Below is a small trained network, with its code and all its weights. Each question gives an input and a target symbol and asks what happens when units are switched off, that is, made to give their printed mean instead of their output.

import numpy as np


def w(rows, s, z=0):
    codes = np.array(rows[::2]) - 128.0
    scale = np.full(codes.shape[1], s)
    scale[-1] = z or s
    return codes * scale


def norm(h):
    return h / np.sqrt((h * h).mean(-1, keepdims=True) + 1e-5)


def f(y):
    return y / 2 * (1 + np.tanh(0.7978845608 * (y + 0.044715 * y**3)))


def softmax(a):
    e = np.exp(a - a.max(-1, keepdims=True))
    return e / e.sum(-1, keepdims=True)


def log_softmax(a):
    a = a - a.max(-1, keepdims=True)
    return a - np.log(np.exp(a).sum(-1, keepdims=True))


def net(x, mask):
    ids = ['αγδεηθλμπφψ'.index(c) for c in x.split()]
    T = len(ids)
    res = E[ids] + P[:T]
    r = norm(res)
    for j in range(2):
        rows = slice(2 * j, 2 * j + 2)
        q, k, v = (r @ M[0][rows].T for M in (Q, K, V))
        z = softmax(np.where(np.tri(T) > 0, q @ k.T / 2**0.5, -1e9)) @ v
        o = O[0][rows]
        res = res + np.where(mask[j], z, o[:, -1]) @ o[:, :-1]
    y = f(norm(res) @ A[0][:, :-1].T + A[0][:, -1])
    res = res + np.where(mask[2:10], y, B[0][:, -1]) @ B[0][:, :-1]
    return log_softmax(norm(res)[-1] @ U[:, :-1].T + U[:, -1])


Q, K, V, O, A, B = {}, {}, {}, {}, {}, {}
E = w([
[63,63,150,27,103,146],'α',
[135,162,107,162,209,207],'γ',
[98,84,98,170,194,76],'δ',
[151,98,55,118,100,152],'ε',
[165,218,92,89,120,243],'η',
[6,158,50,143,183,201],'θ',
[213,158,58,96,193,162],'λ',
[65,68,167,102,52,213],'μ',
[208,160,174,139,208,41],'π',
[65,120,86,171,97,115],'φ',
[28,68,137,182,193,128],'ψ',
],0.011)
P = w([
[127,1,51,177,168,225],'0',
[144,192,117,155,96,73],'1',
[111,121,196,9,178,188],'2',
[142,172,123,152,104,62],'3',
[114,155,210,59,223,186],'4',
[137,184,103,154,109,97],'5',
[121,155,232,79,216,195],'6',
],0.0083)
Q[0] = w([
[106,97,48,222,107,215],'head 0',
[65,117,242,86,227,114],'head 0',
[187,58,153,76,194,182],'head 1',
[89,160,116,3,217,93],'head 1',
],0.0053)
K[0] = w([
[82,169,155,78,98,115],'head 0',
[67,100,107,96,103,140],'head 0',
[188,3,81,70,158,145],'head 1',
[168,155,64,182,196,150],'head 1',
],0.0077)
V[0] = w([
[234,152,162,139,190,115],'head 0',
[120,209,166,104,154,84],'head 0',
[182,51,122,134,175,160],'head 1',
[131,164,3,72,164,165],'head 1',
],0.0048)
O[0] = w([
[113,128,56,132,44,129,22],'head 0',
[158,191,179,191,168,26,49],'head 0',
[36,58,237,32,246,228,170],'head 1',
[2,56,176,40,119,155,251],'head 1',
],0.0038,0.003)
A[0] = w([
[153,130,187,99,250,156,223],'neuron 0',
[159,31,95,214,113,161,210],'neuron 1',
[144,134,87,85,139,116,5],'neuron 2',
[97,119,154,192,121,163,170],'neuron 3',
[142,105,150,137,164,68,110],'neuron 4',
[123,111,176,36,181,163,182],'neuron 5',
[131,125,91,119,73,136,130],'neuron 6',
[120,136,167,109,148,131,236],'neuron 7',
],0.012,0.0029)
B[0] = w([
[112,100,168,177,94,164,251],'neuron 0',
[77,94,167,84,134,195,159],'neuron 1',
[103,124,65,190,135,84,124],'neuron 2',
[178,167,176,99,129,8,161],'neuron 3',
[184,96,77,96,153,145,137],'neuron 4',
[88,108,133,179,127,189,240],'neuron 5',
[187,97,125,110,109,122,136],'neuron 6',
[109,163,166,101,147,163,171],'neuron 7',
],0.011,0.012)
U = w([
[76,65,137,101,122,214,214],'α',
[131,174,198,227,114,148,104],'γ',
[134,57,24,119,207,95,128],'δ',
[164,41,40,108,36,136,62],'ε',
[180,231,68,70,104,176,128],'η',
[52,212,61,112,160,81,106],'θ',
[122,112,7,249,113,127,1],'λ',
[188,103,185,57,24,97,59],'μ',
[255,128,133,166,161,122,116],'π',
[124,109,79,203,14,34,161],'φ',
[117,130,186,115,171,23,70],'ψ',
],0.0078,0.0029)

Each question gives the input, a string of symbols that net reads in full, and the target symbol t.
The units are the heads (2 rows each of Q, K, V and O) and the neurons (one row each of A and B). Each row of codes is followed by its name. A weight is (code - 128) times the scale printed after its matrix; where a second scale follows, it is the last column's (O, A, B and U).
mask holds one flag per unit, heads first, then neurons. A switched-off unit (its flag False) gives its mean, the last column of its rows in O or B, instead of its output. The means were averaged over made-up inputs and are rounded, as every weight is.
A unit's drop is (log p(t) with every unit on - log p(t) with that unit switched off) / (log p(t) with every unit on - log p(t) with every unit switched off).
The circuit of an input: a set's keep is (log p(t) with only the set's units on - log p(t) with every unit switched off) / (log p(t) with every unit on - log p(t) with every unit switched off). Starting from all 10 units, units are removed one at a time, each time the one whose removal leaves the highest keep (on an exact tie, the one counted first), for as long as the keep stays at least 0.8.
circuit, biggest first: the units of the circuit, biggest drop first
most important unit: the unit with the biggest drop
top k neurons: the k neurons with the biggest drops, biggest first
which heads matter: for each layer, one digit per head in row order, 1 if its drop is at least 0.15 and else 0, layers parted by /
drop when u is switched off: that unit's drop, to one decimal
input μ π θ η μ μ, target μ: most important unit : neuron 5
input θ λ λ α θ ψ, target ψ: circuit, biggest first : (neuron 3; neuron 5)
input π π θ θ, target θ: circuit, biggest first : (neuron 0; neuron 5)
input ψ γ λ η, target η: which heads matter : 10
input δ ψ λ μ, target μ: which heads matter : 01
input γ λ δ δ φ λ, target λ: which heads matter : 10
input ψ η θ φ, target φ: which heads matter : 01
input φ θ λ ε η π, target π: which heads matter : 00
input δ φ μ π φ λ, target λ: which heads matter : 00
input ψ π φ δ, target δ: which heads matter : 00
input δ φ ψ π, target π: top 3 neurons : (neuron 4; neuron 5; neuron 3)
input φ φ ε η, target η: top 3 neurons : (neuron 0; neuron 5; neuron 3)
input δ η θ ε, target ε: drop when neuron 5 is switched off : 0.2
input μ α γ ε, target ε: drop when neuron 5 is switched off : 0.3
